Below is a small trained network, with its code and all its weights. Each question gives an input and a class and asks what happens when units are switched off, that is, made to give their printed mean instead of their output.

import numpy as np


def w(rows, s, z=0):
    codes = np.array(rows[::2]) - 128.0
    scale = np.full(codes.shape[1], s)
    scale[-1] = z or s
    return codes * scale


def norm(h):
    return h / np.sqrt((h * h).mean(-1, keepdims=True) + 1e-5)


def f(y):
    return np.maximum(y, 0)


def log_softmax(a):
    a = a - a.max(-1, keepdims=True)
    return a - np.log(np.exp(a).sum(-1, keepdims=True))


def net(x, mask):
    res = np.array(x, float).reshape(1, 7) / 4 @ E
    u = 0
    for l in range(3):
        y = f(norm(res) @ A[l][:, :-1].T + A[l][:, -1])
        res = res + np.where(mask[u : u + 10], y, B[l][:, -1]) @ B[l][:, :-1]
        u += 10
    return log_softmax(norm(res)[-1] @ U[:, :-1].T + U[:, -1])


A, B = {}, {}
E = w([
[70,114,127],'x0',
[233,237,68],'x1',
[106,184,216],'x2',
[136,101,186],'x3',
[165,78,182],'x4',
[5,214,128],'x5',
[57,73,2],'x6',
],0.0053)
A[0] = w([
[103,44,135,187],'0.n1',
[166,181,146,77],'0.n2',
[143,111,101,68],'0.n3',
[90,101,109,110],'0.n4',
[123,138,109,55],'0.n5',
[112,247,58,103],'0.n6',
[178,112,42,1],'0.n7',
[58,23,98,150],'0.n8',
[132,109,91,99],'0.n9',
[112,172,56,205],'0.n10',
],0.012,0.0039)
B[0] = w([
[39,20,101,223],'0.n1',
[30,86,2,169],'0.n2',
[138,173,140,140],'0.n3',
[104,168,71,169],'0.n4',
[149,65,162,130],'0.n5',
[28,69,132,232],'0.n6',
[178,185,118,169],'0.n7',
[56,57,31,253],'0.n8',
[110,170,152,153],'0.n9',
[51,156,183,222],'0.n10',
],0.0062,0.0064)
A[1] = w([
[149,215,54,135],'1.n1',
[128,115,48,237],'1.n2',
[163,138,162,245],'1.n3',
[131,128,213,23],'1.n4',
[247,137,152,79],'1.n5',
[138,86,181,108],'1.n6',
[156,121,183,72],'1.n7',
[155,165,23,254],'1.n8',
[167,95,96,33],'1.n9',
[66,197,196,66],'1.n10',
],0.013,0.0029)
B[1] = w([
[59,88,197,190],'1.n1',
[98,124,198,254],'1.n2',
[192,119,177,166],'1.n3',
[175,161,195,158],'1.n4',
[198,76,122,176],'1.n5',
[147,152,189,163],'1.n6',
[162,131,119,150],'1.n7',
[129,94,250,233],'1.n8',
[134,185,141,147],'1.n9',
[118,164,113,229],'1.n10',
],0.011,0.0059)
A[2] = w([
[81,254,58,85],'2.n1',
[79,172,114,55],'2.n2',
[226,69,69,198],'2.n3',
[127,143,127,40],'2.n4',
[88,175,157,227],'2.n5',
[209,58,138,117],'2.n6',
[75,46,89,205],'2.n7',
[131,175,92,1],'2.n8',
[172,114,43,110],'2.n9',
[74,222,136,144],'2.n10',
],0.0098,0.0029)
B[2] = w([
[100,166,34,174],'2.n1',
[85,151,71,163],'2.n2',
[47,165,161,156],'2.n3',
[100,75,114,128],'2.n4',
[130,213,214,222],'2.n5',
[121,143,253,169],'2.n6',
[57,94,161,254],'2.n7',
[79,56,132,128],'2.n8',
[68,122,226,129],'2.n9',
[149,254,91,203],'2.n10',
],0.0058,0.0065)
U = w([
[247,68,134,138],'0',
[182,192,211,63],'1',
[42,117,157,248],'2',
[98,20,48,43],'3',
[74,212,95,89],'4',
[216,82,60,2],'5',
],0.016,0.0072)

Each question gives the input, the list of numbers given to net, and the class t.
The units are the neurons (one row each of A and B). Each row of codes is followed by its name. A weight is (code - 128) times the scale printed after its matrix; where a second scale follows, it is the last column's (A, B and U).
mask holds one flag per neuron, layer by layer. A switched-off neuron (its flag False) gives its mean, the last column of its row in B, instead of its output. The means were averaged over made-up inputs and are rounded, as every weight is.
A unit's drop is (log p(t) with every unit on - log p(t) with that unit switched off) / (log p(t) with every unit on - log p(t) with every unit switched off).
The circuit of an input: a set's keep is (log p(t) with only the set's units on - log p(t) with every unit switched off) / (log p(t) with every unit on - log p(t) with every unit switched off). Starting from the 12 units with the biggest drops (on a tie, the unit counted first), units are removed one at a time, each time the one whose removal leaves the highest keep (on an exact tie, the one counted first), for as long as the keep stays at least 0.8.
circuit, biggest first: the units of the circuit, biggest drop first
unit that matters most: the unit with the biggest drop
k most important neurons: the k neurons with the biggest drops, biggest first
k most important neurons of layer l: the k neurons of layer l with the biggest drops, biggest first
drop when u is switched off: that unit's drop, to one decimal
input [-1,-2,2,-3,-3,-3,-2], class 1: 3 most important neurons of layer 0	0.n6; 0.n1; 0.n10
input [-8,-7,7,-2,-3,4,-3], class 1: most important neuron	0.n8
input [4,-2,-5,-4,8,2,-7], class 1: circuit, biggest first	0.n8; 0.n6; 1.n4
input [-6,2,-1,8,7,-2,4], class 1: 2 most important neurons of layer 2	2.n6; 2.n3
input [-4,3,4,1,-6,7,-1], class 4: 2 most important neurons of layer 2	2.n10; 2.n1
input [7,8,-6,4,8,-1,1], class 0: 2 most important neurons	1.n5; 0.n8
input [-1,2,5,8,1,4,7], class 4: 2 most important neurons of layer 1	1.n8; 1.n1
input [-5,8,2,2,3,-1,-6], class 0: 2 most important neurons	1.n5; 0.n8
input [-5,4,8,7,5,2,1], class 1: 2 most important neurons	0.n8; 0.n2
input [-2,6,6,7,-4,-3,-7], class 0: 2 most important neurons	1.n5; 0.n10
input [8,5,3,-5,2,5,3], class 4: 3 most important neurons of layer 1	1.n8; 1.n1; 1.n10
input [5,3,5,7,-1,-5,-7], class 0: 2 most important neurons of layer 0	0.n10; 0.n6
input [-8,-5,2,0,4,3,-2], class 1: 3 most important neurons of layer 0	0.n8; 0.n6; 0.n2
input [-2,-1,3,0,7,-3,5], class 3: unit that matters most	0.n1
input [5,5,-7,4,-2,-7,2], class 0: 2 most important neurons of layer 1	1.n5; 1.n10
input [3,3,-1,-3,8,-5,1], class 1: drop when 2.n3 is switched off	0.2
input [5,-5,4,4,8,0,6], class 3: drop when 0.n10 is switched off	0.1
input [0,0,0,8,-8,-5,-5], class 0: drop when 1.n5 is switched off	0.2
